[  86   30  216   52  376   44  127  183  105  138   67   -8 -149  361
 -196  -20 -228   56   24 -181  -33 -101   85  -13 -150    3  105 -124
  -17   32 -168   14  189   90 -140 -136  129  -89] -> 7
[  67  160  -68  309  401  636  345   54  -45  308   60  -58 -426   51
  -41 -203  133  -56 -364 -126 -345   77   76  -82 -518  202 -237  219
 -181  -57 -121  -90  465   46  -48  109   60 -693] -> 2
[ -36  167    5   49   20  -87  -10   45   10  170   10 -211 -196   36
  -20   37  -31  -41   40  -13   25  -86  -17   22  -89   -1  -77  -31
 -115   -4  -63 -140  111    8  -43   14  120  121] -> 10
[-308  209 -218  198 -182   24 -180  191 -153  270  -48 -302  -32 -171
    6 -151 -455  120   54  259  -77  -73   37  -10  223 -223 -147 -241
   58   87 -174 -126 -126  -83    5 -307  -36   55] -> 6
[-219   77  119 -348 -302  -13 -513  241  233 -113 -420  631  179 -269
  281  111   17 -147  369   23  899 -162   37   24  600 -142  139  -60
  207 -274  253   86 -101  250 -161 -328   78  165] -> 9
[-342  156   10   53   52  360  -18  112 -129  141   14  -87  -22   82
  101 -187 -220  -90   94   84   65   96   17    7   99  -77 -215 -286
  -22   -8  -83  -38  131    9 -105 -315   35  -77] -> 7
[  41 -296 -277   24 -342 -148   14   51  125  -79    0 -117 -143  -54
  137  -60  -27  360   94  -71 -140   96  -49 -127 -297   83  305 -140
 -234    8 -191  -35  299  -91  173  137   16  176] -> 6
[-151  236 -111   63  135   96  -56  -38 -119  126  -63 -222  -31   42
  -12  -99  -28 -105  125  161 -126 -285  140   75   59  170 -136 -185
   26   25 -121 -192   -1  -68  -83   18  293  163] -> 5
[ -34  111   99  165  317  308  186   89  100  150   52 -129 -127  193
   11  -11  -36  -49  -55 -127 -103  -36  116    6  -49   62  -83  -41
  -92   34 -109  -12  183  -29 -106   54   68 -149] -> 3
[ -97  182  114   74  167 -112   63  106  -65   71  -18 -111 -145  179
 -125   52   64   43   62   -4   46  -36   61  -22 -179  -76 -155   -1
  -61  -45   38  -84  210  -96  -54   59  140  -75] -> 9
[-261  -57   15  159  -28   40  138   31    6   84   98 -261 -178  -72
 -154 -108  -53  -53 -113   33 -122 -145   84   12  114  134  -44 -174
 -252  159  -38  -41  138    0 -135   20 -121  175] -> 8
[-121  109   60   55  -50  177   18   22 -208   67  -73  -73  -77   17
  -98  -78 -131   34  136  135 -204 -110  156  -62   35   37 -171 -148
  111   21  -53 -116    7 -103  -49   14  154 -162] -> 4
[-233  168   76   49    2   79    3   32  -55  -61   37  -67  -21  130
   -4  -50  -97 -112    3  103   56   19  -44   35   91  -33 -149  -65
  -84    2   32   20  -19    1  -90 -127   75   99] -> 8
[-238   79 -243   69 -126   32  -69  -23 -260  112  -45 -284   82  -28
  -59 -241  -59  126  -19  255  -45   75  -40 -130  370   82 -124 -145
  -87   -5  138  -45  -97  -84  -69  -90   44  305] -> 6
[ 202  486  287 -269  175  123  -67 -363 -466   61  -37  167  277 -120
  157  220  245 -538  142  162 -112   37  191  335  -21   25 -288  466
  404   70 -146  165 -577   41  251  -64  423 -173] -> 9
[ -82   60   33  -27   81  -59  -28   75  -18  -82   86  -65    2  151
 -131  -58  -37  -96  -10   56   62   33  -28   60  129   15  -78  -36
  -48  -27   52  106  -47  -26  -39 -109   53  187] -> 9
[  17   78   48 -163   27 -245 -120 -154 -231    8  109  -93   83   45
  -86  128  189  -90  -18  127  127  102  -94  161   85  -40  -25  -30
  -24   -1   52  -13  -98  -24   25  -38  154  442] -> 3
[-153   84  -19   60  -17 -132   43   28  -34   84   10  -33   18  250
  -39   44  -13  128  111    1   -6  -97   64 -101 -160   15  115  -85
 -154  -99  -89   65  117   27   -8 -128   62  121] -> 10
[-135   46   92    4  -93 -130   36  -47   41 -127   41   17  115  111
   60  100  -46   26   65   50   -5  -33  -81   -3   89 -134    7   56
   38  -19   22   19   34    5   79   83  -27  -48] -> 3
[-195   95   43   54   25  197   19  101   26  -31   85  -75  -49  227
  -78 -170 -252  -67   57   65    1   42  -25   11   51   21  -68 -179
  -55   30   -6   71    2  -21 -122 -255  122  126] -> 4
[  36 -309  -18 -179  -72  -43 -321    8  -22 -215   74  331  478 -393
   58 -102  -76 -229  164  -42  666  217 -118   92  322 -203  324 -220
  233 -141  294  238 -439 -106   36 -294 -307  581] -> 5
[ 153  -27 -250 -205  -13  236 -160 -173 -350 -253 -247   71  511  -86
  185 -371  272 -310    6  249 -296 -239   90   13  274   83 -117  -88
  -35  119  -56  -81 -562  105  -98 -269  285  182] -> 3
[-212    1   88   12   42 -215   99 -154 -243 -153   35 -128  231  293
   61  -21  147   44   95   69   49    3   57 -164   44  -71 -143    6
 -172   49   89  100 -112   54   50  -84  -18  171] -> 0
[-579  136  255  241   31   68  264  -16 -180  127   54 -371 -265   16
   87  401  -36  201 -161   22  118  352 -137  -31  122 -262 -279  183
 -323  106  185  -87  315  -96 -100   69  104  328] -> 10
[-129   80  -13  118   48  117  131  -25  110   41  142 -179 -141  234
   13   -3  -41  -53  -93   64 -146  -87   24   16 -108  -29 -253 -172
 -100   56 -113  -89  129   55  -15  -34  -71  -18] -> 6
[-141   49  -65   47  107 -150  -89    2  113 -114  104   14   91  130
   85   20 -102   -3  -15  -62   45  -53 -196  -87 -112    3   24  -42
  -14  -59  101  -70  130   24   22  -25    1  -38] -> 0
[ -55  204  -89   51  282  281  137 -471 -154   96  249 -107  204  100
   43  107  292   -8 -261  105 -231  144  -92  137   92  348   80  533
  342  262  105   38    8   58  173  281  -57 -211] -> 6
[ 106  179  192   16  263  -55  192   68  170  150    6  -62  -71  383
   48  175    2 -131  115 -207   92 -174   58   80 -213  -52  -18   78
 -164  -57 -265   -6  208   73   50  118  188  -80] -> 7
[ 124   44  -27  159  260  411   33  135  264   48   74  -36 -237  156
  -46  -59 -141  -59  -30  -77  -46  -21  105   64   47  -80  -97 -155
  -23  -41    0  -57   93  -47 -138   -2  -40 -111] -> 4
[-269  -23   58   34 -214  233  116  -49 -246 -426  100   20  -25 -125
  -35 -412 -299  143  -81  231 -550  216  -46 -104  -11  185  122   49
  350  -28  135  -30  -15  -77 -140 -114  -38 -278] -> 2
[  70  159  -33  135  345   66  142   12   18   88   85  -58  -95  208
 -246   38   88  -32 -109   -3 -204  -63  113   17 -121  -52 -160   17
 -213   46    9   63  161  -57   13   75   45 -108] -> 2
[ -62   30   71  -52  101 -243 -139   88  147  -95  295   89 -186    1
 -623  -50  180    0 -183  174   37  150   40  133   54  145  131 -164
   95  163  255  180   26 -108  -92  -26  -50  288] -> 10
[-125   95    9  -34   11  108  -67   77  -31   -6  -66  -41   -4  -80
   69  -52   24  -93  141   34   39   12   95  -17  100   63 -111  -84
   58  -23  -21  -21  -29  -47  -21  -35  128  -17] -> 5
[ 122 -251  -81   82 -170  -26 -229 -138  -92 -143   60  -42  141 -137
  374   57  -51  -39   53   32  152  -45 -134  -11  -17 -176   42 -203
  212 -136  -47   30 -148  -47  128 -119 -188   70] -> 7
[  78   21   93   80  284  154  115    3   66   53   69 -101   12  296
  -84   11   88  -86   60  -62  -31  -63  168  -33   -6   84  -58 -154
  -37   43 -102  101  -14   11  -50  -37   83   -5] -> 5
[-107  163  -41  103   92   -9   35  184   73  -68  125  162 -294  190
 -316   30  -30  257 -218  141 -284   38   17 -102  -53 -174  -47  215
 -103  -71  216   67  188   -4  -30   18  -81 -225] -> 8
[ -82  104   26  165   48  102   -1  232  108  -87   -6  -21 -214   79
 -209  -25  -34  -34   40  -60  -36   59  -74  -55 -117  -53  -93  112
 -192   30   81   52   50 -120  -52    2   84  -77] -> 10
[ -67  183  -23   25   86  203   -8  102  -85  114  -86 -126  -22   57
   50  -69  -48  -70   83  127   -6  -52  229   21   50  -86 -259 -113
    9    6 -102  -96   14  -55  -27 -194  213  -18] -> 9
[-277   46  -10  126 -113 -179  -56  110 -160   17  105 -160  -79  -40
 -140 -124 -284  133   26  101  -46 -101  -60   -8  -60 -179  103 -128
  -41   11   64 -159  128 -140 -108 -123 -140  191] -> 7
[ -40 -119  179  111   73   -9   18   74  156 -260  188 -341 -139  387
  216  139 -158   44  158 -180 -195  182 -109  121 -141  -86 -117  -55
   93  -66 -273  -32   88 -160  104    7   64 -426] -> 0
[ -49   65   29  154  375  301  194   92   20   80   42  -20 -199  123
 -200 -146  -51   98 -211  -54 -300   75   10 -153   17  117  -71  -50
  -44   43  157   20  231   60 -253    1  -16 -306] -> 1
[ -23   34  245  -21  -29   21 -121   61  -17   76   27  -44 -190   70
  -88  -48 -221 -167   54  -13  212   39  -89  186  248  -68   17 -117
  -60  -35  -48   58 -124  140 -195 -295  136  180] -> 9
[ 217 -176  -82  108  221  -20   66  -11    0    8  -19 -160 -165   15
 -266  114   13   47 -140  -54 -282 -129  -36  -62   40   74  -92 -128
 -166   18    2  -66   61   38 -140   79  -36   77] -> 0
[ 222 -174  -80   10 -149  104   55 -149 -211  249 -149  -74  -50 -160
  119  -76 -453  152    4 -103 -124  -99 -340  -63  -19   67  232  -81
   33  -26 -128 -191   38  164 -106   32   51   78] -> 1
[-205    7  -25  186  -97   70  105  144 -124   -1   43 -329 -132  -34
 -136 -299 -247   -2   63  103 -275  -91   51  -75  -61   12 -112 -232
 -111   91  -48  -33  -51 -191 -142 -109  -28  119] -> 5
[  35   49  127  192  352  382  294   69    1    5   46   58 -186  163
 -230  127 -115   -1  -59 -152 -346   58  256    6 -439  102 -169  -82
  -24   33 -257  -12  198  -42  -75  -48    3 -331] -> 1
[ -97  112  -23  -14  125   91  -90  100  -72   59  -56  -62 -149    6
  -28  -43   25    4   70   56   40  -40   90   16   78   32  -92  -57
   12  -34   12 -102   90    6  -80  -62  135    4] -> 8
[ -28   79  185    5  125  -61 -125   24   17  -96  116   80  -42  132
 -171  117  -42  -27   75  -32  187   82   -1  113   42  -57   34  -50
   51  -54  116   45    7 -109  -69  -33   30  159] -> 3
[  51  120  118  -41  -11 -203   50 -192 -178  -74  -59  121  274   32
   15  224  124  -19  -44   27  -75 -121  105   -5 -127  -89   45  232
  -26  -46    6  -93  -50    8   14   -8  135  -29] -> 5
[-173  -29   31   63  -54  -42    5   51  -57 -328   66   74 -138   76
   85   94   50  266 -116  -79 -120  119  -81 -193 -183  114  119  207
  -37  -76  137  -87  278  -79    5  229  -12 -107] -> 2
[-111   71   62 -106   15 -191  -62  -24  -46 -168   60   28   46   75
  -90   51   51 -145    8   71   53   -6  -58   97    7   15 -107   23
  -11  -32   18   30  -86   58   14 -107   52  125] -> 8
[ 230    1  222 -247  160 -425   64 -197 -375   -3   -7  -33   31  -24
 -162  189  255   52  -57   80 -104  -86   75   65 -104  -74   51  128
   88   56   95 -134  -17   17  -26  133  218  249] -> 8
[ 109   75  -87  -30  -91  200 -170 -151 -186   46  -25   -1  176 -276
  113   -1  118 -244  -66  -42  -47  135  -26  129  204   85  -26   67
 -163  -63   99  -23 -330 -204  -24   42   82  160] -> 2
[-104  126  -16   65   25  131  -84  162    2  -63  -57  -79  -67   33
  -48   41  -98 -142  163  -34  -73 -153   -9  -25  132    5  -86  -10
 -181  -53   19  -55   68 -139  -72   32  188   39] -> 5
[ 108   67  -91   38  232  194  138   85  251   96  -33  -23   51  105
  -34   -5 -399  -22    3  -81   11  -53  -38  -44  185 -130  -78 -105
  -61   66   14   16  128  132  -87 -134  -82   48] -> 1
[ -87    9   47   40   80  208  -31   20  -52 -105   36   -7   16  105
   57  -46  -67 -114   53  -10  109  112 -119  -27   47    0 -134  -76
  -37  -58  126   88  -54  -86  -55  -81   52  104] -> 0
[-218  189   27   75   29  256  -16  142 -133  130  -27  -80 -141    9
  -55 -100 -160   90   25   95    7  177   80  -78  146   -9 -135 -123
   -6   85   45   30   70  -44 -128 -167   70  -27] -> 1
[-114   59  -89   33  153   81  192   32  335 -117 -112   55   34  201
  303  153  -74  107  -28  -44  -77 -258  -82  -26 -123 -196 -114  103
   84 -140    8 -267  244  118  -46  153 -108 -229] -> 0
[ -16  320  -29  -55  -56 -253 -117 -356 -269 -118 -104   49  226  124
  159  302  451  -45   12  170  229  -29  198   55   22  -41 -132  256
 -204   33  -30  -99  -68  119  145  106  197  295] -> 6
[-189  159  100   61  -27  348  -15  233  -12  106  -44 -103 -119  129
  -45 -215 -260  -89  172  103  -25   36  130  -73  183   36 -213 -250
   10   21  -72  104  -79  -74 -119 -272  179  -90] -> 0
[-150  239 -100   88   18  145  -77   42 -101  -10  -25  -76  -21   80
  -67  -42  144   -1   76  136 -132   72  101  -94   94   12 -202    8
 -124   46  108   45  -50 -145   16   21  145  -30] -> 10
[-292  148  -17  -40 -185 -195  -39 -183   68   36   53   91  342   55
   52  173  -29    9   68  188  194 -114  -28   83  103 -285   -9 -127
  195  -63   84 -181   87   60   44  -92 -234  -82] -> 4
[-114   33   71  -52  149 -135  -43  -29  -76   21  195  101   24  188
 -154  -13  -22   80  -27  -13   -4   35   61    5 -177   39   44 -124
   29    0   65   99   -5  -20   -4 -145  -53  136] -> 10
[-198  226 -108  144  -33  481 -123  216  420 -353  -53  -27   28  181
   55 -161  -96 -401  141   25 -276  -16   98    9  260  297 -295  -91
 -144   35 -188   67 -232  -52  -36 -165  322 -321] -> 0
[ 185 -289  167  -18  128  434  134   13  210 -312 -260  360  248  -39
  347   56 -312 -123  143 -499 -245   48 -314 -121 -113  162  203  113
   54  -70 -141   61   62  141  -90   26  157 -639] -> 7
[-106  142   44  -19   94  156  -25   66 -113   -7  -21  -16   -8  -12
  -41  -73  -13    2  118  139  -71   36  214   42  119  -63  -54  -70
  142   57  -23  -11   12  -75  -29  -89   92  -34] -> 7
[-155  406 -128 -188  289 -338   68 -206  -73  553  -38  -88  219  291
 -222 -103  139  -21 -227  249   87 -126   57  115  -60  -57 -318 -104
 -132  172 -110 -270 -109  484  -95 -483  210  134] -> 8
[ 398  -48   43   50  216  173  130 -128  105   24   68 -289 -155  107
   63  274  456 -112 -189 -188 -156  162  -90   13   35   77 -109  361
 -205  185   91   -8   26  -31   15  298  155  -43] -> 9
[-458  217  -28  133 -326   22  120  -56 -509  186  -70 -194   12 -185
 -228 -128  127  114   11  379 -622  119  248 -111   58  101 -273   -9
 -130  138 -152  201 -138 -131   74 -144  105 -312] -> 3
[  11  315   84 -219  182  140  -48 -139 -440  112 -153  158  261   53
   15 -129  375 -291 -146  173  183 -128   92  -35  -49  297  -78  113
   95   -9   97  -44 -144  171 -247 -280  344  240] -> 7
[ 163   19   71   11  451  107  161   21   71  316  -50   47   97   34
 -194   71   23 -164  -82 -199  -42  -83  236   28 -148  140  -77 -192
 -125   37 -208   10   68  102  -91 -157  117 -131] -> 0
[ -63  134 -103  101  -55  -73 -103   91  -65   38  -55    0 -123 -118
 -176 -156 -117  154   36  144 -169  -12  -38  -31  -45  -60   33    9
   13   50   58  -30  -26 -102   -6   26  121  -32] -> 3
[ -80   92   91   83   70   38   -7   16   57 -105   24  106   33  166
   13   47   18   15   33   20   59  -91   86  -42 -108  -26  -50  -31
  176  -97   63   -8   92  -35  -41  -14  -75 -219] -> 9
[-186   88   52  141  -28  -10  148  -16  -74  -57  118  -93   26  262
    1   44 -199  156   71   28 -257   -9   52  -57 -170 -112  -57  -21
   -8  -33  -64   15  128 -149   78   21  -57 -214] -> 1
[-256   62  365   86   71  134 -121  187   52  121  149 -164 -232  371
   41  -55 -373 -176  128  -99  288   55  -80  133  124 -188 -111 -372
 -143   87 -199   28 -171  181 -222 -545  157  199] -> 9
[  40 -173  178  -33 -252  110   77 -191 -203  162  -24 -211   -4 -150
  181   -9    3  -90  -60  156  135  217   40   74  365 -106 -210  -34
   19   58 -109   92 -335  118   91 -171  142  214] -> 9
[ 126   56  124   -1  227  -74    7  121  174   79   -9  -18 -121  207
 -169   78   50   13  -19 -140  103   11   25   21   75   26   80    7
 -126   66  -31   25  161  102 -103   10  157  -57] -> 9
